B:
1: [ 169 -116  -95 -170 -240 -182    9   -6  151 -215  304  353   94 -212
 -133   34 -181 -147  123  -64  293   40   20   82  -73   11 -115 -309]
2: [ 259 -300 -144   25 -297 -155   -6   45  322 -188  268  224   65 -108
   59  -94 -218 -169  -38  116  414  -23  -42  -32 -333 -154 -241  -40]
3: [ 140 -143 -112  -38  -17 -161 -137   78  139 -180  299  137 -124 -114
 -118   36   21   94  -66 -121   76  170  -94  137    3 -108  -87 -243]
4: [ -52    6  102   72  -18 -149  157  -30   27  302  387  -73  -51  313
  547  284  -80  176  153 -294  -47 -192   22   82  -75  338  -60   47]
5: [-138  115   27   70  282  211 -370  389   -9    9 -100 -285  -68 -220
 -152   22  321 -190 -256  174 -237  137  -92  -74  -10   33   31  111]
6: [-135  107  -18  -39   61 -100 -155   59  -56  140  235  -40    9  -91
  126   36   96  -15  108 -197 -301   66  115   93 -171  -14  204 -161]
7: [ -19  184  108   84  225  168 -216  173 -291  -52 -299  -38 -115 -254
 -176   -9  250  -33  -74   78  -96   28   29 -136   56   87  -43 -109]
8: [ 128 -176 -119  215  -97  -48 -124  231  188 -134  362    1  -75 -298
  131 -189  -38  105   21 -105  137  276 -138   83  -46  -16  -52  101]
9: [ 223 -314 -138   19 -198 -153  -65   62  338 -161  282  151   16  -35
   38  -40 -112 -102 -132   83  305    5  -64   12 -307 -202 -245  -72]
10: [ -12  -36  -25   72  -80 -209  209  -88   43  207  381  -87  -75  245
  344  285  -45  287  201 -373  -74  -82 -142  178  172  337  -13  -46]
11: [  54  -66   67  312   10 -122  134 -109 -117  250  189  -99 -168  224
  557   52   31  434  141 -342  -84 -123    9   31  -97  137  -92   32]
12: [-146  222    9 -126 -137 -183  137  -36  -69  228  322   21   51   51
  252  251 -205 -102  362 -228 -112 -133   41   69   -9  387  235  -66]
13: [   7   81   54   27  -30  -13  -44  -87 -234   43  -61  171  125 -231
   58  -99   99  -18  195 -149  -85  -54  253  -43 -201  -30   16 -297]
14: [  -3  200   13   11  117   25 -214  219 -173 -102  -53    4 -219 -252
 -162    3   16  -81    3   79  -28  103  -54  -92   39  100  101  -40]
15: [ -25  -40  -53   17  200   90 -233   85  -23  -25 -236 -182  -10  -51
 -306   91  424  -41 -279   85 -238   13 -106   -6   39 -140 -107 -208]
16: [  -9   15 -145  224 -334 -213  330 -137   36  265  242 -183  -12  147
  436   99 -258  128  387 -212    3 -167 -212   21   30  359  148  225]
17: [  60  -65  -26   93  113   -1 -226  222  105  -41   36 -120 -197    8
   16   35   64  -74 -251  173   31    9 -109  -92 -199  -85  -98   94]
18: [  40  139   33 -126  104  -37 -205  144 -114 -127  -39  128 -185 -125
 -210  112   -8 -155  -71  120   45   -7   15  -88  -72   17   -3 -187]
19: [  64  -91  -87 -187 -184 -161  -12   64  219 -103  402  214  122 -126
  -44  131 -137 -177   96  -90  173   46  -16  128  -46   98  -60 -215]
20: [ 186 -239 -177 -127 -353 -232  106  -76  321 -124  293  222  149   -1
  -36   85 -226 -218   51   43  332 -106  -78   47 -195  -35 -165 -174]
21: [ 141 -123 -230  -93 -436 -175   66   24  280 -169  279  216  194 -272
  -93  -76 -321 -360  198  102  335   16  -88   -2 -185   19   13  -53]
22: [  -5   47  -77  138  140  103 -223  184  -65  -50 -229 -223 -140 -160
 -229  -19  246  -43 -180  150 -143   70 -182  -97   51  -39    3   28]
23: [   6  -49 -196  349 -163   27   25  -88 -132   63 -154 -174  138 -348
   27 -315  218  158  222 -172 -222  122  -86   11   11  -77  134  -34]
24: [ -47   21  -79  178 -136  -11  -73   46  -21  132   44  -80  128 -219
  237 -220   -8 -144  152    6 -112  -14  102  -93 -378  -79  149   88]
25: [ 195 -250 -198  -42 -316 -298  225 -215  235  -52  274  133   37  155
    1  172 -144   79  105 -151  210 -119 -182  127   19   25 -160 -237]
26: [ 100  -77   -7  169  243  -11 -211  140  -35  -69  -29 -134 -342   63
  -55   80  246  263 -273  -25  -87   85 -173    0   65  -88 -158  -71]
27: [ -15  -23 -141    1 -106 -216   16 -150   -4  115  124  -34   -4   66
   66   58   26   54  116 -155 -194  -73   -6   64 -168 -105  129 -206]
28: [ 119 -164 -214   42 -384 -123   41  106  309 -112  333   87  164 -269
   55 -124 -267 -258  158   63  284   73 -132   11 -181   43    0  101]
29: [ -26  -10   64  115   97  -87  -80  -16  -93  169  185  -15  -65   50
  320   21  129  199   48 -247 -197  -27  150   49 -221  -40   -2 -141]
30: [ -38  -21   32   72  255  152 -312  270   48   -2 -151 -228  -96  -22
 -116   78  316 -138 -369  217 -130   -1  -83  -99 -119  -82 -148   40]
31: [ -88  207   84  -46  259  156 -296  240 -202  -61 -209  -60  -83 -245
 -272   72  262 -154 -129  106 -166   65   16  -84   66   81   18 -141]
32: [  -3  129  153   24  233  175 -198  101 -273  -36 -321   31  -19 -187
 -172   35  314  -63 -117   60  -89  -57  122 -126  -10   39 -150 -227]
33: [  28   83 -107  145   78   51 -165  117 -137  -90 -267 -167 -194 -180
 -269  -37  168   -2  -94  133 -102   69 -210 -106  100  -23   46  -13]
34: [ -31 -116   31  261   77  177 -144  104   -5  125 -107 -178  199 -185
  178 -176  362   -7  -92  -27 -163    5   95  -49 -227  -91 -148   24]
35: [ 210 -147   18 -244 -223 -229  116 -138  130 -140  277  448   97   55
  -17  213 -202 -127   79  -78  381 -192  119   47 -152   52 -286 -415]
36: [ 277 -315 -143  195 -215 -145   20   22  218 -179  286  137  -54 -133
  107 -141  -88  168    4  -98  300  116 -135   64  -95 -105 -231  -52]
37: [  33  -43 -182 -119 -338 -325  301 -237  139  115  293   40   68  222
   80  307 -229  -10  282 -193   51 -205 -177  125   82  241   62 -167]
38: [ -40   10   40  189   49  137 -105   38 -172   77 -115  -43  183 -303
   78 -176  305   41   83 -141 -183   52  147  -14  -96  -15  -38 -135]
39: [ 201 -162 -347 -188 -406 -306   48 -108  233 -310  235  285   74 -256
 -415  -18 -228 -179  160    4  240  110 -190  119   14 -149   58 -359]
40: [ -98  -96  -35  237   53  180 -188  172   61  137  -25 -263  237 -254
  142 -192  353  -83  -79  -19 -247   89   42   -8 -212  -88  -27   88]
41: [ -21  -69  -78  136  -56 -105  -63  -27   43  159  127 -104   21   26
  254  -60   62   21   35  -81 -166  -56   54   -1 -334 -139   57  -16]
42: [ -14  108   94   21    2  110  -64  -47 -276   17 -227  151  224 -326
  -72 -102  215 -115  152  -73  -78  -65  249  -76 -114   28  -51 -310]
43: [ -19  -93  -77   26 -200 -242  231 -112  192  260  378 -123   19  355
  395  304 -143   70  149 -203  -12 -222 -140  102  -58  257  -18   53]
44: [   1  154  125   10  257  126 -240  187 -221  -70 -222    3 -169 -149
 -177   78  220  -49 -150   95  -55   -1   31 -121   23   63  -96 -143]
45: [ -64  -40  -32  123  -80  113 -112   70   11  104  -77  -76  298 -274
  104 -189  183 -236   41   54 -116  -33  142  -85 -336  -87   -5   -9]
46: [  16  -91  119  165  216  174 -163   62 -110   56 -205  -79   74  -73
   29  -14  442   88 -199  -39 -139  -54  108  -45 -101  -81 -274 -176]
47: [ -68  -88   25  242  186  169 -182  118  -62  105  -56 -210  115 -187
   85 -108  477  158 -106 -170 -294  118   30   63  -14  -59 -103  -80]
48: [ -76   14  -21   63  -57 -193  134  -51   42  264  365 -131  -54  235
  389  237  -48  182  182 -308 -152  -99  -76  129    5  260   74    9]
49: [  43   38  -70  -26  125   22 -176   29 -110 -113 -310  -62 -119  -67
 -399   98  259  -59 -195  140 -106  -33 -124  -73   68 -111  -69 -245]
50: [ 162  -93 -242  -79 -216 -230  -32  -55  103 -213   94  155  -87 -138
 -286   -4 -133  -84   49   46  136   48 -158   26  -42 -145   36 -249]
51: [  81 -186   -8  114 -179 -201  257 -113  196  216  359  -55   -5  370
  479  260 -130  168   92 -208  130 -242 -107   71  -84  248 -201   62]
52: [  53   23  214   72  298  176 -204  100 -218  -13 -296   31  -69  -39
  -48   80  355   29 -247   68  -19 -125  144 -138  -96  -13 -318 -212]
53: [  42  127   59  167  -89  -47   32 -114 -331   85  -69  164    6 -232
  237 -188  -43   87  315 -166  -27  -76  237 -107 -240   29   77 -154]
54: [  68 -103 -185  -25 -332 -295  289 -210  156   89  284   17   47  193
  118  236 -198   49  245 -194   82 -157 -207  121   82  210   10 -113]
55: [ 174 -215 -141 -184 -217 -197  -61   39  300 -219  360  285   90 -131
 -144   54 -140 -197  -22   12  281   48  -26   99 -170 -114 -151 -272]
56: [ -52   63  130  -42  326  157 -295  190 -122  -23 -186  -63  -48  -80
 -205  147  401  -66 -282   65 -177   -6   55  -42    3  -20 -166 -225]
57: [ 107  -30 -136  320 -201 -146  129 -232 -202  102  -86  -28  -69  -82
  228 -217  -20  265  275 -187  -80  -62   -9  -61 -163  -92  102  -67]
58: [  43  -74  -92   -6 -303 -274  318 -203  139  206  289   -4   47  319
  331  284 -251   14  238 -157  111 -297 -117   45  -70  276  -33  -11]
59: [  -3  -40  -10  139  118  157 -182  117  -39    6 -266 -173   51 -130
 -123  -35  330 -104 -201  147 -115  -36  -42 -109  -96  -85 -133  -36]
60: [ 236 -149  -38  -10 -149 -145  -25    1   67 -214  200  322  -51 -165
  -24  -48 -128   21   45  -52  318   32   32   10 -135  -64 -202 -244]
61: [ 178  -88 -124  -70 -362 -165   93  -11  134 -183  256  318  129 -276
  -37  -55 -294 -201  247  -15  356   10   -7    9 -111   89  -52 -153]
62: [  39    7 -102   31  112  -34 -209  142   13  -87  -76 -121 -227  -35
 -225   74  126  -34 -204  130  -76   44 -192  -48    2  -92   -3  -55]
63: [ 164 -185 -193  -90 -308 -164  -66   96  324 -199  300  206  112 -216
  -84  -73 -238 -321   15  146  314   43  -55   -4 -292 -125  -68  -72]
64: [  98 -133 -100   20  115 -109 -199  109  132 -102   95  -73 -245   85
 -128  119  133   80 -271   42  -32   61 -181   35  -49 -168 -115 -119]
65: [ -75   36   48  114  -74 -145  180    5   36  296  409 -128  -37  218
  531  241 -113  168  233 -311  -65 -124  -58   98   21  412   32  128]
66: [  70    8   53  -13 -212 -211  291 -174  -33  153  273  156   15  201
  352  263 -232   97  305 -252  179 -258   20   39    5  373 -101 -115]
67: [  12   28  -22  114  139   84 -242  243    5  -34 -139 -186 -175  -75
  -92   12  132 -129 -232  234  -34    9 -132 -146 -116  -37  -51  121]
68: [  -1  -57  -23  121 -227 -189  254 -101  128  295  296 -110   26  315
  537  202 -216   25  201 -136   60 -284  -63  -10 -199  278  -35  176]
69: [ -49  143  125   29  230  189 -227  158 -238  -16 -264  -25    6 -238
 -169   18  319  -94  -99   56 -138    1   95  -99    8   59  -85 -169]
70: [ -44   79  109   95  244  196 -224  147 -204    6 -251  -85    6 -203
 -118   -4  386   -8 -138   11 -171   21   71  -68   18   23 -120 -153]
71: [  53  -60   75  129  -69 -219  271 -194  -43  263  289  -12 -117  394
  513  288  -77  354  186 -360   14 -251  -22   82    5  297 -144  -65]
72: [  11  -99  -50   84 -114 -267  259 -185   86  258  362 -111  -85  403
  402  323  -52  323  161 -364  -80 -185 -151  163   87  258  -52  -58]

[ 330   15  296   -4  -93  240   39 -249  153   19  -28 -143  132  127
  -50 -135 -176 -259  -21  -57  128  -46 -135  311   96  -28] : 33
[-139   70 -124  -90   35 -147   55  -46  -50   36   42   -8  -58  -53
   99   -5  163   21   33   96  -60  -19   42  -66    4 -107] : 10
[ -94   75  -45   -3  165  -87   69  -54  -26  -49   -6   41   14  -33
   25   57  159   87  -63  174  -29   32   79 -177  -59  -87] : 72
[-317    8    5   39   83 -398  110   75 -174  -93 -297  -28   24  -74
   -9 -128 -119  263 -183  -13    2   61   13  -39  -48   37] : 52
[  98  -92  -79  -69  119   61   92  -46  -24   -7   47   50  -39  -53
 -117  -59   93 -109  -46   35   62  -23   69   -1  -78   64] : 40
[ -39  122   27  -83  -81 -101   34 -116  133   -5   71  -62  -33 -128
  114   10  169   42   77   35  -35   18   13   36  -79   63] : 44
[  76  -63  159  -79 -153   90  -46 -135   91  101   88 -136  -40  -56
  142 -104  -44 -122   49 -121  -22 -120  -68  242   79   41] : 22
[-48  75 100  36  31  21 -42 -41 125 -27  81 -29 -14 -43  85 184 144 -28
 -13 129 -51  63  18 -85  21 -36] : 27
[  44   99  -24   29   86  -71  125  -33   79 -104   26  -84  -73  -32
  -77  131  144   34  -45   58   52   82   -9  -88  -44   28] : 56
[ -83    9  -11 -140  -56   10 -110 -131  164   12  216  110  -40 -306
  199   49  325   39  100   77 -119  -35  179  -43 -200  227] : 63
[ 99  42 128  70  54  77  14 -98 108 -77  44 -95 -12  10  -9 129  45 -39
 -82  31  31  19 -35 -12  49   3] : 15
[  15  -51   -6  -50   -5  -30  168  115   38  163  127 -237 -249    3
   34   19   83  -41   98  -65  -21  -15 -131   41   71 -121] : 48
[-52  43 -29   4  95 -93  72  -5  24 -80 -14   7 -29 -67 -52  73 124  32
 -59  86  19  76  46 -91 -68  43] : 55
[ 240 -124   -9  -43    3  106  174   38   21   70   66 -178 -171   68
 -187  -57  -45 -252   11 -132  127  -18 -130  185   87   -3] : 5
[ -69   -8   27  -23   17 -188  121  -62 -108  -15 -153 -119   -7   -7
    9 -189 -116  107  -98  -86   35  -61  -53  102   21  -14] : 71
[ 399  163  -81 -214 -294  290 -115 -436  419  -15  568 -143 -187 -220
  202  188  459 -273  273 -103  -18 -171   27  200  -22  258] : 6
[ 325  -74  -44  -71  -15   63  202 -148  -76  -26  -81 -147  -21  135
 -261 -243 -189 -277  -75 -175  223  -84 -126  310  101   21] : 65
[ -47   90   -7 -107 -177  -69  -22  -66  160   62  175 -123 -136 -130
  172   82  195  -71  148  -28  -68    1  -28   91   21   40] : 31
[ -86 -135  104 -137 -155    5   -1   88  128  243  193 -142 -218 -200
  217  -63  118  -14  180 -119 -126  -67  -43  143  -37   75] : 24
[-287  -55  108  -19  -25 -159  -41  109   14  103   10  -54  -97 -160
  215   21   64  144   13   13 -143   10   12  -36  -17    6] : 58
[-252  -89   13   58  167 -203  110  194 -150   48 -123  -72 -106   -4
   11    2  -36  149 -119   40  -48   41  -28 -130   41 -132] : 64
[ 252  114  145 -148 -192  157    1 -304  300   26  185  -77   32 -131
  110  -67  169 -135  163  -23   23  -50   -4  223 -111  162] : 61
[-256    7  172   24  -50 -134  -81   47   -9   61  -95  -37   33  -21
  170   22  -64   10  -38   64  -92   52  -31   31   99 -108] : 50
[  29   34   17   22  214  -60  193  -58  -78  -50 -134  -14   63   66
 -114  -85    1   78 -125  120   71   24    5  -91  -56 -112] : 26
[  79 -116   81   98  192    1  209  140  -86   -4 -150 -119  -59  135
 -241  -27 -153  -67 -154   -6  125   76 -107    2   62 -101] : 43
[ 380  -46  217   37   -8  119  276 -100  134   14    4 -379 -131   77
 -140 -135 -144    0  -33 -245  162  -76 -237  240   30   54] : 46
[ 115  -32   64  -38  138   73  112 -111  114  -40   79    9  -20 -164
  -23  -38  185  127  -31   45   15  -26   94  -82 -232  170] : 9
[-147  100  181   91   75  -46  -25   47   38  -13 -126   29  120  100
   16  143  -14  -90  -72  238  -21  181  -19  -83   85 -204] : 39
[ -43    1   39  -65  -48 -108  116   14    6   97  -19 -140  -85  -15
   43  -97   -3  -17   46  -39   -2   -2  -82  103   27  -65] : 38
[-217  177   38   -5   -2 -234    8  -27   40  -81 -131   58  103  -60
   51   57   92   52  -26  184  -27  163   54  -67  -62  -23] : 42
[-107   85   66   -4   45 -167  145   55   -3   24 -148  -45   37   38
  -40  -45   -5    7   -7  120   24  136  -46   -4  -23 -124] : 7
[ 480 -104  324   93   32  272  239  -87  145   -4  -62 -301  -24  174
 -266 -123 -255 -179 -100 -188  231  -15 -243  286   70   28] : 59
[ 162  154  196 -103 -150  209 -136 -384  387    6  369  -91  -18 -253
  359  120  359   76  158   28 -132 -143   76   32 -128  176] : 25
[  96   52  -19  -42   18  -21  136  -85   34   16   51 -143  -85   24
  -16  -18   67  -47   19   -9   40  -28  -66   49   34  -68] : 3
